[[132 122 121 132 137 125]
 [126 133 133 130 136 124]
 [127 128 126 119 134 148]
 [137 125 130 127 117 114]
 [127 122 143 129 132 118]
 [121 131 136 141 118 129]
 [128 122 129 122 122 145]
 [125 126 116 135 134 110]
 [129 122 138 121 127 140]
 [123 132 157 133 136 124]
 [128 126 128 132 121 150]
 [131 129 142 138 122 146]]
->
[[123 132 157 133 136 124]
 [127 122 143 129 132 118]
 [131 129 142 138 122 146]
 [129 122 138 121 127 140]
 [121 131 136 141 118 129]
 [126 133 133 130 136 124]
 [137 125 130 127 117 114]
 [128 122 129 122 122 145]
 [128 126 128 132 121 150]
 [127 128 126 119 134 148]
 [132 122 121 132 137 125]
 [125 126 116 135 134 110]]

[[145 123 108 127 128 119 129 112 120 118 123 138 120 104]
 [136 141 132 133 127 116 143 115 106 120 119 125 115 115]
 [124 133 152 113 131 136 119 138 145 133 125 131 137 131]]
->
[[124 133 152 113 131 136 119 138 145 133 125 131 137 131]
 [136 141 132 133 127 116 143 115 106 120 119 125 115 115]
 [145 123 108 127 128 119 129 112 120 118 123 138 120 104]]

[[118 143 121 122]
 [137 108 125 130]
 [149 110 138 106]
 [139 135 141 148]
 [147 133 135 146]
 [146 147 137 133]
 [129 126 132 117]
 [147 125 119 107]]
->
[[139 135 141 148]
 [149 110 138 106]
 [146 147 137 133]
 [147 133 135 146]
 [129 126 132 117]
 [137 108 125 130]
 [118 143 121 122]
 [147 125 119 107]]

[[128 129 135 148 152 154 155]
 [128 128 131 137 152 151 154]
 [138 149 155 152 152 155 155]
 [128 128 129 133 152 146 154]
 [128 128 134 150 152 154 155]]
->
[[138 149 155 152 152 155 155]
 [128 129 135 148 152 154 155]
 [128 128 134 150 152 154 155]
 [128 128 131 137 152 151 154]
 [128 128 129 133 152 146 154]]

[[115 125 133 115 133 136 124 128 115 130 130 128]
 [124 128 127 126 140 147 123 122 125 133 128 122]
 [128 118 128 130 134 142 125 133 121 144 120 128]
 [122 114 135 117 144 139 134 114 122 130 129 137]
 [124 116 152 124 138 140 121 116 119 125 133 129]]
->
[[124 116 152 124 138 140 121 116 119 125 133 129]
 [122 114 135 117 144 139 134 114 122 130 129 137]
 [115 125 133 115 133 136 124 128 115 130 130 128]
 [128 118 128 130 134 142 125 133 121 144 120 128]
 [124 128 127 126 140 147 123 122 125 133 128 122]]

[[128 136 118 127 108]
 [130 122 141 130 139]
 [128 123 134 129 131]
 [128 143 117 129 104]]
->
[[130 122 141 130 139]
 [128 123 134 129 131]
 [128 136 118 127 108]
 [128 143 117 129 104]]
